[ -3  16 -22   1 -18  10  -5 -18   9  -4   6   3   4  43 -15 -11  10  25
 -10 -19 -17   3   4  28 -31   4  -2 -10  -7  -4]
M zr
[ -8  -6 -44  18 -26   8  -6 -16  12  -3  10  35  -5  77  -2  -6   3  22
 -14 -37 -18   2   5   3 -30  14  -7 -17   3 -41]
M br
[ -1   3 -28 -29 -16  -7   9   7 -11 -17  -5  -3  -3  30 -20 -12 -14   1
  14 -31   7   9  12   7  -5   1  -4 -17 -19  -3]
P qj
[  9  -3  12   3  -3  -8 -20 -14  29 -13  -4  10 -15  18 -22  -8  -7  21
  -9 -15   1  -1   0  10   9   1  -2  -5  -6  12]
M qg
[  1  -7 -10 -44  -5  -5  -8 -25   9   7  15  -7   4  11 -12   6   0   8
  19 -17  18   5   0  16  10  -6   3 -31 -15   5]
V Rc
[ 12 -13 -18 -32 -24   7  -4  -6  15  -8   2   0  -2  39 -17 -15  -7   1
   3 -21  -5  14   2   1 -16  -6   0 -14  -8   5]
P qj
[ -6  -1   6 -43   4  -3   5 -32   5   2  13  -4  13  13  -2  12   3   0
  35 -11  14   8  -6  23 -11  -7 -21   1  -5   8]
V Mn
[  0  -4  -9 -58 -12  -3  -4  -2   9  -9  -4 -30   9   1 -22 -17  -4  -2
  -1  -3  -7  22   4  -4  18   9  -9 -11  -5  -7]
P qj
[-15  -3   6 -53 -20   4  -1   3  11  -3   2   6   3  26 -22 -16  -6  -6
   1 -17 -10  -7  -1   8  -6   1  -5 -17  -9  -4]
P qj
[ -6  -6 -23 -37 -20  16   7 -36  16   2  14  28  18  68 -14 -17  -4  15
 -17 -20 -32   8   8  19 -34   6 -13 -15  -2   6]
M zr
[ -1  10 -23 -13  -8   8  -1 -32  10 -17   2   5  -5  54 -32  11   6  15
 -14 -11 -23  -7  -6  13 -15   8   5 -15   9   2]
M zr
[  1  11 -20 -25  -2   1  -5   5   6 -14   1 -20  -4  11 -12   3   4  -8
  -4 -10 -12  -6  -6  -2   7  -1   1 -10 -16 -10]
P qj

[  8   2   2   3 -15 -16   4   4   5 -16   8   2  17   1  -7   4   5  20
   6   2   2 -10  -6   9  -6  -8  -2 -12   0 -10]
tm Z
[  5  -7   8 -13   5 -13  10  14  -9  12  -1  14  13 -17 -10  -2  11  15
   9  16  -2  -9  14   4   0 -17  -8   7  -3  27]
mp J
[  7   4   6   9 -11 -13  -2   5  -2 -10 -17   5  10  -7 -14   0  12  12
   8  10   7 -11  -9  14 -18   5   6 -11   7   9]
tm Z
[  2  -1  11   3   3  -6   5   6  -2   2   6  13   5  -3   2  -6   7  12
   6   7  -7  -3   5  -4  -2 -13 -10   7  -2  22]
mp J
[  9   2  10  11 -13 -15  -1  -1  -3 -11   0   1  12 -10 -17   1  10   7
  11   7   6 -15  -9  14 -13   0   6  -2   6   9]
tm Z
[  3  -5   5 -23 -14 -17  -8   3  -8  -6  -3   3  10 -10 -25   1   6  20
   5  18 -12 -26  -5   8 -17   2  -3 -10  -6  12]
tm H
[  5  -5  15   1  -5 -13  12   8 -11  11  -1   9  11  -8   9 -10  10  12
   3  10  -3   8   5  -4   4 -11  -9  -1 -11  19]
mp J
[  1  -3   6 -13 -12 -19   3   6   1  -4  -2   8   8  -9 -19   3   7   3
  -2  29  -4 -21 -11   7 -12   5   4  -9   3   9]
tm H
[ 10  -6  12   0   7 -12  -3  13  -8   4   3   8   7  -7  -7   4  10  10
   4   4   3   0   8  -4  -1 -13  -8  12  -3  26]
mp J
[  0  20  15   4   5   2   5  -9   2   0   6   4  -4  -4  -1 -14   3   9
  -1   2   0   0  13  -9  18  -6  -8  11  -3  11]
mp Y
[  8  -5   0  -4 -12 -13  -3   5   9  -9   5   0  20  -5 -10  16  12   8
   6   5 -17  -9  -6   0 -12   4  12   0   9  -8]
tm Z
[  9  -5   7  -2 -14  -6  -7   6  -4  -9   0   9   9  -5  -8   7   8  15
   1  19  14  -8  -2  12 -11   7  -2  -2   9   4]
tm Q
[ -4   9   9   6   4 -11   9 -17   6  -5   7   9   4  -1   7 -14   4   7
  -1  -6  10  10  11   2  20  -5  -7   1  -3  12]
mp J
[ -2   1  20   3  22 -10   6   5   1   1   2  10   7  -6  -9 -12   4  10
   1   8  -1  -4  10  -9  15 -16 -15   7  -3   4]
mp Y
[  2  -6  13   9  -2 -17   4   6  -6   3   4  11  10   1  -2  -4   5   8
   7   5   4   1  11  -3   5 -10  -9  11  -1  19]
mp J
[  6  -8   9   6   7  -2   5  14  -8   7   0  10  16 -11 -11  -9   7  12
  -1   6   3  -2   7 -12   2 -15  -3   8  -1  24]
mp J
[ -5 -12  18   8   0 -11  17  14 -12   6   2   8  14 -18 -11 -10  12  14
   0   5 -15  -9   4  -8  -3 -18 -12  19  -5  28]
mp J
[  3 -10   5  -4 -14 -16  34   0   1  -1   0   8   6  -3 -14   2   8   6
  -2   1  -3 -17  -3   9 -13   7   8 -12   2  15]
tm H
[  4  -5   0  -1  -7 -16   2   4  -5 -10  -9  -4   6 -12 -17   6  12   5
   3   9 -10 -21  -3  10  -9   0   8  -6  -4  12]
tm H
[  0  -5   6   0   0  -8  10   1   4   5 -11   9   7   1   1  -6   8   6
  -4  15  -3   0  10 -12   3 -13   0   2  26  13]
mp D
[  3 -11   4   5   7 -10  13  16  -6  15  -3   9   7  -4  -7  -9  13  10
   6   8  -6  -9   2  -6   3 -19  -1   3  -5  30]
mp D
[  8 -15  18  13 -19 -25  11  26 -10   8   6  19  24 -20 -20 -16   9  15
  10  20 -22 -19   5  -6   1 -19  -4  -4 -10  34]
mp J
[  0  -7  13   6  -5  -5   4   7 -12  -3   1  14  11  -7  -7 -13   6  17
   4   4  -2   2  12  -2   2 -10  -3   4   2  14]
mp J
[ -6  -4  16   7   1 -13   1  -3   1   3   7  16   7  -8  10 -10   8  14
   5  16  -6  -1  13 -15  -5 -15  -4   7  -4  17]
mp J
[ -2  -2   7   4   5  -8  10  14  -7  10  -2   0  11 -10 -12 -12  10  13
   9  11  -7  -8  -1  -1  -1 -15  -8   4 -10  24]
mp J
[  4  -7  10   8  -6  -3   4  10  -2   6  -1  12  10  -8   4  -9  13   8
 -14  -2  -4  -1   8  -5   6 -17 -13   9  -5  20]
mp D
[ 10  -2   5  -3  -2 -20  -2  -1   3  -7  -2   1   3  -6 -21  -1  17   9
   3   4   0 -15  -5  12 -18   3   5  -7   2   0]
tm Z
[  5   2  10  10   6   0   9   4  -4   9   4   9   5  -5   2 -10   5  11
   3   6  -5   1  11  -1   5 -15  -5  10  -4   8]
mp D
[  9   4   9  10   4 -12   8  -5  11   1   5  15  -3  -6   1 -12  -1   5
   4  10   4  -7   4  -3  17 -11 -11  12  -2  10]
mp Y
[ 29  -4  10   3   1 -10  -6  11  -8  10  -1  12  10   1  -8  -3   3  10
   5   7  -5  -8  12  -4  -4  -4 -10   2  -9  20]
mp J
[  2   9  12   2   3   2   9  -6  -3   6  -3   9   5 -15  -8 -13   4  11
   6  -6   5  -6   8 -12   5 -13 -14   5  -5   9]
mp Y
[  7 -10  19   3  -3 -20   5   9  -8   3   4  11  16   2  -9  -6  11  23
   6  13  -9  -2   6 -11   0 -16 -13   1  -7  21]
mp J
[  9  -2   4   4 -12 -13   3  24  -9  10  -3   8  15 -10 -14 -18  12  24
   4  10  -3 -11   5   0  -5 -15 -12  -1  -7  30]
mp J
[  6  13  10  -4 -10 -19  -1   8  -2  -3  -4   1   0  -3 -10   7   0   4
   5  20  -5 -16  -6  11  -8   9   1 -14   1  13]
tm H
[  1  -2  16   1  -2 -16  10   5  -8  10   2   2  14  -9 -11 -11   6  12
   1  25   3 -14  10  -7   6 -23 -10   8  -6  16]
mp Y
[  1   0   9  -9 -11 -15  -2   1   3  -9   1   2   4  -3 -21   9  15  13
   3  11   2 -17   7   6 -14  10   8 -12   6  37]
tm H
[  1   4  14   4   1  -9  13  28  -6   6   4   9   9   9   1 -12   6   7
   8  10   1   3  -3  -5  10 -11  -1  12   1  13]
mp D
[ 11   2   8   2 -13 -12  -5  -5   1 -10   0   4  12 -11 -12   5  12   8
  11  15  12  -8  -6  11  -9   5   9   2   8  -3]
tm Z
[  3  -4   8   0   7  -5  11   7  -6  17   3  -1   9  -6  -5  -6   4   5
   0   8   1   0  10 -10  10 -16  -7   7  -3  18]
mp D
[  3  -1  14   7  -8  -5   4   8 -10   9   1  14   7 -11 -19  -3   7  14
   6  13 -11  -7  10  -8   1 -20  -9   5  -3  20]
mp Y
[  0  -5  18   4   2  -7  10   0  -4   2   9  18   8  -3  -7 -12  10  16
   1   8  -1  -4  20  -2   6 -15 -15   6  -3  10]
mp Y
[  4   4   9   0   3  -3   7  -5   6   2  10   8  -6 -13  -9  -6  -7   5
  -4   6  12  -7  14 -17  13 -16 -11   1  -5  14]
mp Y
[  2  -1  15   2  -9  -7   7   1  -3   6  -1  -2   9  -9  -5 -10   5  14
   6   6   4  -2  21  -5  10 -19 -20   7  -6  10]
mp Y
[  3  -3  13  -1   5  -4  12   1  -6  10   9  12   5  -4  -4  -9   3  15
   5   9   3  -3   8  -7   8 -21  -7   7   0   3]
mp Y
[  3 -13  15   7  -7  -9   6   3  -3   3  11  14  21   0   4 -13  18  21
   3  -1   3   9  19  -5   5 -15  -2   8  -5  12]
mp J
[  6  -7  -1  -1 -12 -16  -5  19  -3  -7  -3   6  12  -3  -6   3  14  10
   6  12   0 -14  -4   8 -25   1   1  -5   8   9]
tm Q
[  7   5   3  -1  -7 -11   2  -6  -5  -8   1   4   4  -9 -17  16  13  14
   3  13   3 -17  -5   8  -7   1   1   0   8   8]
tm H
[  8   1  14   2   3  -9  17  17  -8  16   0  14   8  -9 -19 -16  10  19
   1  10  10 -15  17  -5  11 -28 -14   9  -8  15]
mp Y

[  8   4  -3   0   2  -4 -13  -2  -4 -11   2 -14 -10 -23   0 -16   2   1
   9   8   5  -8   6  16  -4 -11  -1  -2  12   8]
(62) <60>
[  6  10   4 -19  -2  -3 -15   5   6  -4   0  -4  -6  -8  -2  11  10   2
  15   5 -14  -2  29  11   4  -2  16  -4  -1   5]
(70) <58>
[  8  14   3 -21   6   5   3  11   6   7   2  -2 -14  -7  -5   9   0   9
   1   9  -6   2   6   3   6   2  10  -9  -5  -6]
(70) <58>
[  2  -5   3  11   3  10  -8  -2   3   8   8 -15   0   5  -6  -9  -1 -10
   4  -5   4  -1  -8  -2  10   0  -7  -7   2   1]
(71) <53>
[ 13  19   4   1   9   2  -7   0   0  -3   7 -11  -8   3 -15 -17   2 -14
  -8 -16  -3  -3 -13  -2  12  -6  -3  -3   9   0]
(71) <53>
[ 12  14  11   0   9   2 -10   0  -4   1   2 -12  -3   8  -7  -7  41 -12
  -6  -4  -1  -1 -18   0   6   2 -26   2  -1   1]
(71) <53>
[  7   8  -5  -6   4  -7 -22   2  12  -8   7  -9 -15  -6   0  20   2   7
  20   8  -3   0  14  13  13   1  14 -12  -1 -13]
(70) <58>
[ -1  13   1 -15   2  -8 -35  21  15 -13   1  -2  -2  -6   0  17  -5  -4
  14  19   6   2  23  16   9   1  15  -9  -4  -9]
(70) <58>
[ 10  15   1  -2   9   3 -25   8  -7   7   6 -16  -5   9  -8  -6 -11   0
   8 -16   1  -1  -2   1  19  10   3 -23  27  -2]
(71) <55>
